Below is a small trained network, with its code and all its weights. Each question gives an input and a class and asks what happens when units are switched off, that is, made to give their printed mean instead of their output.

import numpy as np


def w(rows, s, z=0):
    codes = np.array(rows[::2]) - 128.0
    scale = np.full(codes.shape[1], s)
    scale[-1] = z or s
    return codes * scale


def f(y):
    return y / 2 * (1 + np.tanh(0.7978845608 * (y + 0.044715 * y**3)))


def log_softmax(a):
    a = a - a.max(-1, keepdims=True)
    return a - np.log(np.exp(a).sum(-1, keepdims=True))


def net(x, mask):
    res = np.array(x, float).reshape(1, 6) / 4 @ E
    y = f(res @ A[0][:, :-1].T + A[0][:, -1])
    res = res + np.where(mask, y, B[0][:, -1]) @ B[0][:, :-1]
    return log_softmax(res[-1] @ U[:, :-1].T + U[:, -1])


A, B = {}, {}
E = w([
[124,174,129,154,134,106,86,1,219,89,105,96],'x0',
[114,194,189,85,26,158,116,124,69,114,130,154],'x1',
[156,151,100,20,129,73,136,127,83,161,175,23],'x2',
[154,72,164,188,178,159,192,145,106,190,188,149],'x3',
[207,160,152,124,95,116,140,149,66,170,64,118],'x4',
[61,111,238,101,219,11,105,103,100,160,69,80],'x5',
],0.0068)
A[0] = w([
[147,155,126,181,65,223,134,128,124,107,108,237,250],'n1',
[118,173,84,71,70,183,110,156,147,87,152,142,45],'n2',
[123,98,160,142,179,87,132,102,139,168,107,112,51],'n3',
[121,107,117,196,128,154,121,119,187,96,108,215,120],'n4',
[148,126,112,169,139,170,179,94,173,138,196,100,216],'n5',
[58,51,131,127,182,112,155,146,148,141,189,138,97],'n6',
[55,164,206,136,129,81,77,86,132,103,92,130,58],'n7',
[124,138,155,194,86,223,141,132,139,96,133,254,176],'n8',
[140,130,162,86,92,135,175,211,35,189,128,141,162],'n9',
[122,162,176,88,126,73,104,82,112,134,105,78,165],'n10',
[106,153,89,87,117,125,88,123,127,106,153,94,131],'n11',
[130,204,94,71,37,189,95,118,136,55,175,129,151],'n12',
[128,132,166,98,115,125,173,137,62,154,197,112,213],'n13',
],0.0082,0.0019)
B[0] = w([
[43,103,150,181,142,147,117,179,111,21,164,162,254],'n1',
[128,168,161,126,85,101,191,121,123,69,94,95,195],'n2',
[134,158,164,140,96,105,132,129,138,74,107,100,183],'n3',
[119,105,119,146,216,164,109,166,122,170,152,203,198],'n4',
[159,117,58,125,164,171,173,171,63,178,177,166,188],'n5',
[81,117,152,177,149,170,88,164,117,94,159,204,191],'n6',
[155,136,148,37,139,66,82,63,173,178,53,111,213],'n7',
[28,93,166,204,115,172,131,147,122,1,168,182,244],'n8',
[166,140,58,134,201,173,215,206,38,182,211,172,248],'n9',
[178,208,145,98,102,81,170,139,113,131,105,93,217],'n10',
[142,168,168,135,89,100,155,123,123,98,124,110,170],'n11',
[83,141,177,141,61,94,147,122,175,24,110,94,241],'n12',
[183,168,86,133,158,139,178,174,69,158,146,141,199],'n13',
],0.0084,0.0079)
U = w([
[153,91,103,103,72,188,147,80,152,153,123,87,2],'0',
[103,117,122,172,136,173,136,158,119,99,164,150,185],'1',
[132,160,153,109,90,69,130,99,151,99,87,56,168],'2',
[92,107,148,137,143,131,76,96,160,116,111,148,65],'3',
[186,142,89,114,166,147,140,139,111,253,145,136,122],'4',
],0.014,0.0059)

Each question gives the input, the list of numbers given to net, and the class t.
The units are the neurons (one row each of A and B). Each row of codes is followed by its name. A weight is (code - 128) times the scale printed after its matrix; where a second scale follows, it is the last column's (A, B and U).
mask holds one flag per neuron, in row order. A switched-off neuron (its flag False) gives its mean, the last column of its row in B, instead of its output. The means were averaged over made-up inputs and are rounded, as every weight is.
A unit's drop is (log p(t) with every unit on - log p(t) with that unit switched off) / (log p(t) with every unit on - log p(t) with every unit switched off).
The circuit of an input: a set's keep is (log p(t) with only the set's units on - log p(t) with every unit switched off) / (log p(t) with every unit on - log p(t) with every unit switched off). Starting from the 12 units with the biggest drops (on a tie, the unit counted first), units are removed one at a time, each time the one whose removal leaves the highest keep (on an exact tie, the one counted first), for as long as the keep stays at least 0.8.
circuit, biggest first: the units of the circuit, biggest drop first
k most important neurons: the k neurons with the biggest drops, biggest first
drop when u is switched off: that unit's drop, to one decimal
input [-4,-4,1,-3,-8,8], class 3: 3 most important neurons	n6, n12, n2
input [-5,8,7,-4,-4,-1], class 2: circuit, biggest first	n12
input [-6,5,6,-8,8,-1], class 4: 2 most important neurons	n9, n13
input [-6,-7,-8,-7,2,8], class 2: circuit, biggest first	n8, n9
input [6,-6,-3,-3,-3,1], class 4: circuit, biggest first	n8, n12
input [-2,5,-7,-6,-5,2], class 3: circuit, biggest first	n7, n9
input [-1,-5,-3,-4,0,4], class 2: 3 most important neurons	n9, n8, n1
input [5,-6,6,3,3,-7], class 4: 3 most important neurons	n5, n8, n1
input [-1,4,-3,0,-8,4], class 3: 2 most important neurons	n9, n7
input [-7,-8,-1,7,6,8], class 4: 3 most important neurons	n8, n1, n9
input [8,2,-5,-1,-8,7], class 2: 2 most important neurons	n7, n10
input [-6,-1,-8,-6,0,4], class 3: drop when n5 is switched off	0.2
input [8,-3,3,1,4,-5], class 2: drop when n3 is switched off	-0.2
input [-1,-3,-5,-8,-7,2], class 3: drop when n6 is switched off	0.0
input [-3,-5,4,-5,-2,-4], class 2: drop when n9 is switched off	0.1
